The symbols move the points like this.
at | δ ω ρ ξ ζ γ
Lav | Fel Dul Nak Sos Gos Gat
Fes | Ser Gos Kof Zar Gat Liv
Nak | Zar Zal Zod Dul Gol Lav
Muk | Zod Teg Gez Vak Rol Zal
Ges | Dul Mun Vak Rol Muk Luk
Zin | Luv Ril Mav Dib Lek Pef
Gaf | Mun Lek Tud Bal Pef Mal
Bof | Gol Gez Rol Muk Ges Zod
Dos | Vak Tud Pef Gaf Luv Mun
Zod | Gos Muk Bof Zal Luk Nak
Zal | Nak Vak Muk Ges Bof Dul
Dul | Lav Ges Zal Luk Zod Sos
Mun | Ges Gaf Dos Mal Teg Rol
Pef | Teg Dib Zin Tud Bal Dos
Zav | Gar Gat Fel Tiz Liv Kes
Fel | Nup Lav Zar Gat Fes Zav
Rak | Tud Laf Tas Gep Ril Lek
Mal | Rol Bal Gaf Luv Dos Gez
Dib | Pef Tas Ril Rak Mav Tud
Tas | Dib Ser Kes Laf Gar Rak
Gol | Kof Bof Luk Zod Dul Gos
Gez | Bof Luv Mal Teg Mun Muk
Kes | Ril Tiz Zav Ser Nup Tas
Luv | Gez Zin Bal Pef Gaf Teg
Gep | Lek Nup Laf Gar Tas Mav
Vak | Zal Dos Teg Mun Gez Ges
Bal | Mal Mav Lek Zin Tud Luv
Sos | Gat Luk Dul Gol Nak Kof
Kof | Tiz Gol Sos Gos Lav Fes
Ser | Tas Fes Tiz Liv Zav Laf
Teg | Muk Pef Luv Dos Mal Vak
Gat | Zav Sos Lav Kof Zar Tiz
Gar | Mav Zav Nup Kes Laf Ril
Luk | Sos Rol Ges Bof Zal Gol
Laf | Rak Liv Ser Nup Kes Gep
Tiz | Kes Kof Gat Fes Fel Ser
Ril | Zin Kes Gar Tas Gep Dib
Liv | Laf Zar Fes Fel Tiz Nup
Rol | Luk Mal Mun Gez Vak Bof
Gos | Fes Zod Gol Nak Sos Zar
Lek | Gaf Gep Rak Mav Dib Bal
Tud | Dos Rak Dib Lek Zin Gaf
Zar | Liv Nak Gos Lav Kof Fel
Nup | Gep Fel Liv Zav Ser Gar
Mav | Bal Gar Gep Ril Rak Zin

Which point is each row?
[-168,-24,0,-42,-115,-100,93,198,-152,-28,-21,27,95,-186,-16,-137,-80,-50,-62,26,-8,-71,-146,-58,-183,-41,-69,112,-89,0,12,-2,108,-149,-289,-3,93,-89,34,134,-102]: Nup
[83,41,-51,-21,13,-19,-13,-64,142,-41,-112,-101,17,62,165,183,143,137,35,-14,-23,15,-116,-78,162,58,110,78,-55,56,17,135,-117,0,332,-107,-170,-208,-115,127,93]: Dul
[148,75,20,24,38,34,-39,-195,71,40,-72,-59,-4,139,101,193,126,130,-26,-41,-94,84,-131,-80,152,79,59,-10,49,37,-8,115,-182,10,311,-120,-172,-158,-83,86,83]: Vak
[-120,38,-5,-96,-152,-105,43,108,27,-78,-130,-67,161,-132,165,51,58,57,-14,13,-50,-68,-240,-90,-42,-25,52,184,-150,94,84,86,71,-130,74,-75,-59,-208,-42,233,23]: Dos
[157,-2,24,71,193,55,-31,-97,-61,87,94,38,-83,159,-194,31,-53,6,-25,-66,8,99,197,98,96,42,-61,-241,202,-82,-68,-20,-97,119,11,52,16,191,28,-243,-7]: Rol
[207,5,-16,64,74,87,-58,-168,158,39,-32,-68,-92,246,-5,113,62,53,60,-21,38,50,133,68,190,54,112,-103,112,-62,-26,9,-80,106,299,8,-120,31,-82,-147,72]: Zav
[-160,38,-18,-50,-138,-71,24,137,35,-59,-141,-54,153,-110,166,37,58,86,-29,33,-12,-63,-232,-106,-103,-9,14,166,-221,78,57,45,-1,-145,29,-105,-77,-222,-61,288,13]: Dos
[-69,33,96,-26,-95,-5,80,63,-60,-103,-152,-40,82,-89,123,87,85,86,85,15,-102,-27,-250,-157,0,-12,8,169,-122,75,59,158,-114,-156,61,-117,-64,-194,-86,254,2]: Dib
[0,28,-78,26,58,-48,-43,19,-51,98,177,27,-64,23,-120,-122,-184,-107,-212,41,75,66,238,91,-118,45,-65,-131,158,-90,-85,-208,99,29,-182,48,75,155,109,-175,-74]: Ser
[165,-17,-2,75,173,46,9,-101,-66,90,117,42,-91,172,-140,17,-6,-5,-56,-56,-4,74,180,67,71,54,-51,-189,197,-95,-81,-7,-97,119,22,33,67,190,42,-255,-43]: Rol
[218,52,-36,64,169,-14,-98,-203,68,100,78,-43,-86,202,-50,122,30,52,-116,-92,51,128,175,52,157,82,74,-183,181,-69,-55,-49,-42,93,228,-16,-65,43,13,-210,54]: Lav
[-112,-66,34,-9,28,-57,52,73,-124,44,112,42,-25,-107,-195,-166,-113,-150,-26,-9,13,-32,149,51,-153,-16,-105,-52,33,-43,-54,-119,110,-36,-309,91,178,204,67,-66,-100]: Luk
[-158,-69,-52,-8,-80,-39,-34,183,-111,-5,147,51,24,-138,-99,-174,-126,-162,-7,113,114,-94,100,56,-122,-28,-27,16,-49,5,11,-160,183,-10,-303,96,125,140,71,-47,-32]: Mun
[185,1,-34,80,161,42,-72,-139,-30,140,102,4,-77,195,-96,61,-8,52,-93,-38,10,106,153,70,81,64,-3,-197,205,-25,-62,-48,-90,108,172,-18,-40,62,-3,-209,-15]: Gol

The symbols that take the first to the second take the third to the fourth, perhaps in another order. What is the fourth?
Answers are names.
[104,-14,-71,24,42,-35,-72,31,-17,134,185,8,-62,46,-158,-130,-139,-107,-150,11,76,28,289,117,-89,-32,4,-168,154,-59,-91,-237,124,48,-115,85,91,177,98,-244,-2]
: [-2,-12,117,-16,-53,88,39,-21,55,-86,-156,-50,36,-14,149,148,161,77,128,-43,-79,-37,-280,-121,65,-39,-22,171,-140,73,113,200,-129,-8,187,-106,-44,-157,-111,231,-9]
:: [-143,-58,-6,9,-17,-38,16,117,-51,-7,123,59,-26,-99,-106,-196,-137,-180,-7,53,38,-49,98,72,-133,-93,-69,6,-17,-32,-11,-156,126,-17,-339,148,175,194,68,-84,-51]
: Vak

[152,-20,83,76,114,128,-12,-215,60,-32,-53,-70,-79,158,15,163,129,84,108,-96,-38,60,27,-13,206,27,-42,-37,85,-4,-4,170,-180,101,262,-50,-87,10,-118,-46,73]
: [-87,67,20,-78,-105,-72,54,48,-7,-88,-160,-46,133,-81,147,65,69,128,5,-7,-63,-53,-294,-117,-32,-4,-15,171,-150,61,70,97,-16,-115,25,-141,-25,-263,-61,268,-29]
:: [-36,-5,38,-1,-61,111,47,-80,100,-100,-200,-31,-23,-28,136,124,192,61,156,-11,-23,-40,-210,-68,141,-21,49,145,-134,71,99,228,-67,-23,191,-87,-83,-128,-124,172,93]
: Nup

[-199,14,-6,-77,-113,-133,97,188,-92,-14,-39,56,85,-255,11,-107,-99,-43,-46,13,-43,-50,-176,-56,-173,-8,-99,123,-119,24,35,-50,100,-99,-293,-46,114,-69,47,150,-90]
: [207,43,-28,30,111,158,-119,-220,104,58,57,-59,-104,228,-12,129,78,71,-9,-24,52,35,168,56,175,56,96,-128,129,-16,-23,6,-79,118,257,-21,-129,70,-46,-161,71]
:: [-51,-26,57,-21,-9,102,41,-28,38,-99,-186,0,-4,-77,131,141,147,139,155,-62,-109,-48,-272,-75,86,6,-11,131,-119,82,66,203,-88,-40,116,-54,-51,-117,-156,204,11]
: Ser

[84,-66,-40,19,85,54,-28,-82,24,86,145,37,-87,84,-168,-83,-37,-112,-66,-8,116,36,308,99,56,15,6,-200,140,-40,-51,-163,58,71,-70,140,72,248,38,-247,-36]
: [156,10,89,46,100,90,21,-177,78,3,-68,-56,-64,135,44,199,144,109,49,-106,-111,69,-51,-45,192,86,24,-75,125,-11,-19,189,-201,89,281,-23,-94,-66,-82,-8,41]
:: [-263,-49,24,-36,-108,-51,72,190,-79,-72,-40,55,75,-210,-6,-78,-31,-27,55,45,-48,-76,-213,-99,-184,-21,-112,150,-99,0,73,-1,68,-121,-298,-4,93,-16,12,156,-89]
: Ser

[-149,-55,4,-56,-47,-14,46,129,-87,-5,119,110,-12,-117,-142,-196,-148,-161,-20,48,67,-69,117,85,-167,-50,-52,-4,-26,-52,7,-155,113,3,-330,98,126,225,80,-43,-70]
: [-159,-31,-20,-28,-65,-67,34,173,-31,-30,87,31,-10,-125,-126,-228,-115,-174,-29,95,121,-95,125,8,-195,-70,-46,90,-105,-6,-12,-141,190,-59,-298,101,145,150,98,-25,-93]
:: [-99,32,-14,-67,-200,-63,43,138,23,-61,-113,-14,136,-141,214,-20,19,37,40,82,-19,-81,-248,-59,-71,-38,57,210,-186,71,77,39,103,-112,-9,-62,-66,-201,-1,231,-10]
: Dos

[-80,44,51,-27,-154,-84,46,97,22,-116,-178,-29,123,-106,191,68,92,80,37,11,-53,10,-281,-149,-43,-18,16,166,-101,66,36,130,2,-138,92,-132,-78,-237,-45,231,-28]
: [118,-18,-37,47,110,41,-66,-93,4,64,168,23,-111,41,-160,-108,-57,-91,-31,-41,125,32,287,118,15,-13,46,-172,130,-27,-75,-114,45,128,-68,115,30,205,84,-261,40]
:: [-186,-7,-13,-64,-169,-42,11,166,67,-137,-91,34,96,-175,142,-77,25,-5,43,149,10,-117,-208,-56,-69,-60,81,165,-251,116,147,47,108,-117,-66,-59,-31,-151,-49,254,5]
: Rol

[-203,2,6,-65,-166,-47,17,128,53,-101,-87,27,73,-237,89,-75,27,-40,63,92,41,-156,-207,-3,-112,-62,13,232,-240,75,119,57,110,-98,-142,14,-11,-97,-13,232,-20]
: [193,-22,7,44,191,43,-33,-171,-47,142,143,34,-66,136,-118,55,-23,39,-75,-31,7,136,113,71,92,95,-52,-216,238,-98,-98,-29,-128,153,104,1,17,147,0,-240,3]
:: [-218,-48,25,-35,-124,-116,135,179,-94,-72,-10,72,106,-216,-20,-113,-81,-58,-50,10,-39,-99,-146,-86,-165,-21,-115,156,-123,-5,21,-16,88,-142,-275,-29,89,-31,99,121,-131]
: Zav

[-38,-4,112,-14,-94,61,37,20,39,-104,-167,-58,43,-77,134,111,172,105,156,-33,-84,-52,-242,-86,90,4,23,128,-131,68,132,208,-87,-33,79,-66,-69,-162,-105,218,1]
: [16,-5,-92,-1,80,-57,-37,39,-102,142,185,20,-31,-20,-178,-119,-164,-122,-160,51,45,33,268,84,-67,8,-51,-167,154,-91,-69,-241,108,18,-181,39,57,158,151,-226,-69]
:: [111,-15,36,57,141,114,-14,-94,-20,66,124,-2,-124,136,-189,-15,-26,-40,-22,-58,62,61,231,103,91,-37,-55,-201,165,-88,-57,-92,-49,132,-1,100,85,199,24,-293,-33]
: Dos

[68,-19,-56,44,131,72,-50,-42,52,107,176,3,-101,101,-173,-95,-79,-82,-16,2,95,15,298,116,41,-25,9,-168,164,-47,-51,-138,69,99,-40,127,63,210,59,-264,-8]
: [192,-46,49,89,114,193,-32,-232,132,39,-7,-76,-106,206,38,142,114,106,70,-51,-6,47,22,9,191,41,56,-79,71,15,1,113,-142,135,270,1,-98,23,-72,-94,97]
:: [-208,-45,50,-46,-176,-20,45,147,-8,-146,-119,24,80,-217,49,-107,-3,-26,122,71,12,-96,-173,-36,-124,-72,-32,186,-201,62,121,56,109,-116,-226,15,56,-42,-65,218,-49]
: Luk

[-169,4,14,-75,-129,-173,54,219,-97,28,36,82,108,-224,0,-131,-147,-125,-75,90,-8,-1,-79,-38,-177,-31,-107,111,-86,9,18,-84,83,-159,-325,22,107,-52,85,91,-82]
: [-78,44,49,-65,-92,-11,117,102,11,-95,-182,-40,92,-105,163,91,67,119,40,-4,-100,-51,-301,-112,13,26,5,185,-114,76,47,138,-98,-111,61,-110,-64,-229,-53,233,-27]
:: [-214,-16,-21,-65,-124,-154,58,192,-118,8,41,78,99,-182,-13,-134,-120,-83,-109,63,-22,-5,-109,-77,-203,-30,-92,110,-63,-4,28,-108,110,-153,-253,19,94,-77,110,102,-105]
: Dib

[-180,63,-2,-74,-176,-51,34,137,61,-129,-173,0,104,-177,172,-73,27,0,42,34,12,-111,-198,-99,-104,-52,32,217,-243,94,66,24,71,-105,-42,-58,-62,-112,-57,231,-15]
: [176,31,7,43,119,81,52,-165,31,-40,-46,-31,-22,171,96,200,147,133,-5,-99,-120,56,-88,-35,188,96,15,-81,119,65,-52,134,-219,34,304,-108,-99,-119,-101,28,98]
:: [174,5,19,53,180,37,-50,-159,-42,101,134,21,-72,176,-151,108,-20,-4,-73,-79,-10,125,165,68,75,85,-42,-223,253,-89,-114,-19,-61,87,69,4,-13,109,27,-232,33]
: Mun

[-45,0,87,8,-46,81,6,-55,74,-90,-127,-85,-2,-1,158,117,128,93,174,-46,-35,-55,-216,-24,101,-32,68,153,-138,87,92,212,-64,9,168,-27,-61,-134,-150,198,66]
: [-226,-66,80,-22,-111,-83,46,209,-57,-94,-46,33,97,-213,31,-70,-62,-100,88,10,-41,-114,-176,-27,-165,-105,-74,164,-170,49,71,73,99,-111,-235,65,103,-62,10,204,-77]
:: [234,53,-83,11,154,19,-79,-153,29,127,81,-43,-104,200,-43,90,8,15,-110,-39,18,146,180,58,114,58,62,-233,203,-26,-101,-40,-74,84,230,-67,-68,41,6,-188,73]
: Dul

[-43,-59,22,26,31,-79,69,65,-167,55,115,104,-30,-37,-144,-140,-152,-125,-49,-22,9,-2,137,54,-132,-23,-146,-106,44,-63,-27,-142,111,-8,-342,85,188,209,101,-143,-97]
: [105,72,-31,-12,-50,27,-65,-98,124,-29,-107,-68,77,116,183,180,171,106,53,9,3,-3,-113,-40,132,-18,102,39,-42,64,22,122,-109,13,348,-94,-174,-164,-103,130,128]
:: [-191,-14,32,-53,-79,-122,102,186,-131,-37,-40,16,125,-216,-14,-120,-96,-57,-45,62,-63,-70,-137,-72,-207,-58,-76,150,-112,21,38,-58,81,-146,-282,13,119,-53,109,133,-142]
: Zav

[-211,-12,22,-44,-183,-38,52,166,48,-142,-131,22,87,-205,87,-90,33,-22,117,49,21,-143,-179,-26,-105,-46,16,233,-250,63,94,35,96,-101,-101,58,2,-95,-28,193,28]
: [-111,-72,30,-17,63,-18,50,129,-89,5,113,80,-33,-83,-165,-183,-132,-144,-1,36,46,5,135,31,-189,-22,-95,-49,18,-56,-7,-133,89,6,-325,128,175,182,92,-73,-76]
:: [-33,-18,121,-5,-25,76,93,-39,73,-92,-190,-5,39,-75,155,142,168,87,168,-62,-47,-66,-222,-60,76,-22,-31,174,-133,77,104,219,-82,-57,102,-71,-29,-137,-110,204,58]
: Nup

[-171,12,-3,-53,-185,-49,-9,118,36,-72,-158,-2,147,-164,172,8,-1,30,55,74,9,-102,-204,-61,-73,-15,69,223,-173,92,122,29,123,-148,-10,-100,-60,-166,-20,291,7]
: [112,31,3,-22,3,7,-9,-120,109,-1,-106,-58,22,121,180,201,126,134,21,-38,-48,-1,-141,-63,146,95,85,23,33,-13,-40,146,-88,-14,359,-149,-158,-175,-88,68,105]
:: [197,33,-53,40,117,24,-54,-169,40,87,38,-25,-92,231,-16,87,60,85,-88,-22,47,122,177,68,134,58,77,-127,117,-36,-71,-84,-83,143,285,-4,-107,78,-8,-171,77]
: Ser

[-169,-6,-45,-19,-154,-109,-41,189,-47,17,98,58,82,-177,-53,-197,-153,-95,-71,83,45,-84,28,-20,-187,-55,-35,78,-80,10,22,-145,185,-133,-296,73,61,17,125,58,-25]
: [200,-14,65,78,94,168,-47,-193,104,-22,-36,-54,-110,191,4,166,131,74,90,-86,-12,54,41,24,228,29,50,-122,66,24,-33,110,-129,129,263,30,-83,31,-111,-66,108]
:: [-45,-36,22,-11,64,-80,49,57,-145,74,125,65,-47,-76,-165,-89,-166,-150,-144,0,10,59,176,71,-118,-2,-99,-119,108,-80,-68,-155,46,-46,-251,71,127,115,152,-116,-107]
: Dul

[-165,22,-4,-44,-211,-110,34,116,46,-108,-104,-16,116,-142,164,-63,0,43,26,97,-5,-105,-146,-36,-74,-55,38,211,-225,85,97,27,48,-103,33,-75,-80,-165,-6,195,-21]
: [146,88,5,22,7,56,-34,-148,89,17,-112,-58,-17,113,119,201,71,168,30,-51,-59,55,-125,-72,90,77,63,-2,57,39,-21,140,-166,35,314,-123,-122,-149,-117,34,49]
:: [-212,-2,-15,-82,-170,-28,16,139,48,-129,-108,15,71,-181,90,-130,36,-15,80,70,5,-102,-165,-45,-93,-66,14,231,-235,82,124,35,100,-81,-132,-4,5,-103,-21,229,-24]
: Dul

[-159,-31,61,-22,-86,-93,67,201,-100,-76,-47,65,80,-242,7,-109,-69,-69,44,28,-72,-107,-197,-45,-158,-62,-82,195,-139,-25,45,34,89,-152,-356,-9,119,-35,67,162,-103]
: [59,13,43,-5,-10,102,-21,-50,137,-112,-136,-58,4,23,191,133,192,92,152,-11,7,-65,-198,-33,132,-19,86,117,-184,61,59,193,-68,-7,230,-53,-139,-138,-171,143,47]
:: [-218,-25,36,-35,-178,-28,133,163,10,-95,-72,19,73,-191,62,-84,18,-53,119,50,-7,-156,-170,-54,-105,-99,-52,201,-229,73,97,66,79,-107,-199,82,47,-36,-23,198,-9]
: Dul

[141,26,-38,-2,-40,45,-17,-143,138,-48,-104,-98,36,76,204,158,103,156,45,-34,-53,43,-86,-12,134,102,43,11,-58,46,17,98,-132,5,319,-122,-134,-191,-72,77,83]
: [-148,11,-50,-72,-169,-88,-19,105,11,-82,-123,9,128,-172,202,-46,12,35,50,78,3,-87,-212,-61,-78,-35,42,198,-226,81,41,23,79,-134,3,-42,-64,-186,-26,245,-13]
:: [-119,-39,41,17,53,43,27,129,-135,35,100,99,-34,-95,-179,-172,-147,-177,-55,25,37,-69,97,30,-163,-89,-84,-45,31,-27,-23,-89,120,-51,-362,108,173,204,89,-132,-92]
: Rol

